Below are the code and all the weights of a small trained network. Each question names an input and a class and asks about switching units off, where a switched-off unit gives its printed mean instead of its output.

import numpy as np


def w(rows, s, z=0):
    codes = np.array(rows[::2]) - 128.0
    scale = np.full(codes.shape[1], s)
    scale[-1] = z or s
    return codes * scale


def f(y):
    return y / 2 * (1 + np.tanh(0.7978845608 * (y + 0.044715 * y**3)))


def log_softmax(a):
    a = a - a.max(-1, keepdims=True)
    return a - np.log(np.exp(a).sum(-1, keepdims=True))


def net(x, mask):
    res = np.array(x, float).reshape(1, 6) / 4 @ E
    y = f(res @ A[0][:, :-1].T + A[0][:, -1])
    res = res + np.where(mask, y, B[0][:, -1]) @ B[0][:, :-1]
    return log_softmax(res[-1] @ U[:, :-1].T + U[:, -1])


A, B = {}, {}
E = w([
[200,159,135,58,40],'x0',
[59,200,106,63,112],'x1',
[106,29,133,102,24],'x2',
[83,140,136,59,139],'x3',
[133,48,175,49,184],'x4',
[103,131,244,206,113],'x5',
],0.011)
A[0] = w([
[197,79,19,213,129,231],'neuron 1',
[96,47,126,144,155,182],'neuron 2',
[134,123,132,196,141,134],'neuron 3',
[81,125,178,153,84,122],'neuron 4',
[172,134,155,187,117,118],'neuron 5',
[133,208,96,110,121,80],'neuron 6',
[118,45,162,112,174,117],'neuron 7',
[52,118,103,217,162,183],'neuron 8',
[130,73,167,79,8,237],'neuron 9',
[124,119,177,48,177,254],'neuron 10',
],0.014,0.0068)
B[0] = w([
[160,78,168,48,140,230],'neuron 1',
[151,183,151,108,53,186],'neuron 2',
[117,153,249,144,170,176],'neuron 3',
[182,109,117,69,135,177],'neuron 4',
[144,116,213,180,88,173],'neuron 5',
[94,111,79,149,81,171],'neuron 6',
[96,193,110,176,41,185],'neuron 7',
[123,199,163,38,153,220],'neuron 8',
[139,76,53,133,130,250],'neuron 9',
[181,201,28,127,161,207],'neuron 10',
],0.014,0.018)
U = w([
[74,145,87,168,120,78],'0',
[57,180,168,99,127,97],'1',
[135,135,113,135,26,182],'2',
[101,60,176,145,92,34],'3',
[172,111,200,122,132,85],'4',
[5,102,93,102,113,89],'5',
[143,115,80,60,157,255],'6',
[156,167,103,140,167,33],'7',
],0.013,0.0046)

Each question gives the input, the list of numbers given to net, and the class t.
The units are the neurons (one row each of A and B). Each row of codes is followed by its name. A weight is (code - 128) times the scale printed after its matrix; where a second scale follows, it is the last column's (A, B and U).
mask holds one flag per neuron, in row order. A switched-off neuron (its flag False) gives its mean, the last column of its row in B, instead of its output. The means were averaged over made-up inputs and are rounded, as every weight is.
A unit's drop is (log p(t) with every unit on - log p(t) with that unit switched off) / (log p(t) with every unit on - log p(t) with every unit switched off).
The circuit of an input: a set's keep is (log p(t) with only the set's units on - log p(t) with every unit switched off) / (log p(t) with every unit on - log p(t) with every unit switched off). Starting from all 10 units, units are removed one at a time, each time the one whose removal leaves the highest keep (on an exact tie, the one counted first), for as long as the keep stays at least 0.8.
units of the circuit, in order: the units of the circuit, biggest drop first
unit that matters most: the unit with the biggest drop
top k neurons: the k neurons with the biggest drops, biggest first
drop when u is switched off: that unit's drop, to one decimal
input [-7,-8,5,8,-6,1], class 4: units of the circuit, in order	[neuron 3]
input [-1,-3,-1,7,2,0], class 7: top 2 neurons	[neuron 10; neuron 1]
input [7,-4,-2,6,0,6], class 6: units of the circuit, in order	[neuron 7; neuron 3]
input [-3,6,5,3,-8,2], class 6: top 3 neurons	[neuron 4; neuron 7; neuron 8]
input [6,2,-5,-5,8,-4], class 7: units of the circuit, in order	[neuron 1; neuron 10]
input [-2,-5,-6,6,6,7], class 1: top 2 neurons	[neuron 9; neuron 7]
input [6,8,-8,-5,5,5], class 7: units of the circuit, in order	[neuron 1; neuron 10]
input [-5,-4,2,3,1,-1], class 1: top 2 neurons	[neuron 9; neuron 8]
input [5,0,-6,0,-8,-6], class 2: top 3 neurons	[neuron 6; neuron 8; neuron 10]
input [-2,-1,-1,-4,6,2], class 2: top 2 neurons	[neuron 7; neuron 2]
input [1,0,8,3,-2,3], class 6: top 2 neurons	[neuron 9; neuron 4]
input [8,-3,4,3,-3,2], class 6: top 3 neurons	[neuron 9; neuron 7; neuron 2]
input [-7,7,5,-5,-2,0], class 1: top 3 neurons	[neuron 9; neuron 10; neuron 8]
input [8,5,-8,-5,-5,-3], class 2: unit that matters most	neuron 6
input [-8,2,8,3,-6,2], class 1: top 3 neurons	[neuron 8; neuron 10; neuron 2]
input [5,5,8,-5,0,-2], class 6: top 2 neurons	[neuron 9; neuron 7]
input [5,-7,-2,5,8,-3], class 7: drop when neuron 1 is switched off	0.3
input [-3,4,0,-3,5,3], class 7: drop when neuron 10 is switched off	1.0
input [6,-7,-3,4,-7,1], class 4: drop when neuron 1 is switched off	0.1
input [-8,-5,-3,1,2,7], class 1: unit that matters most	neuron 8
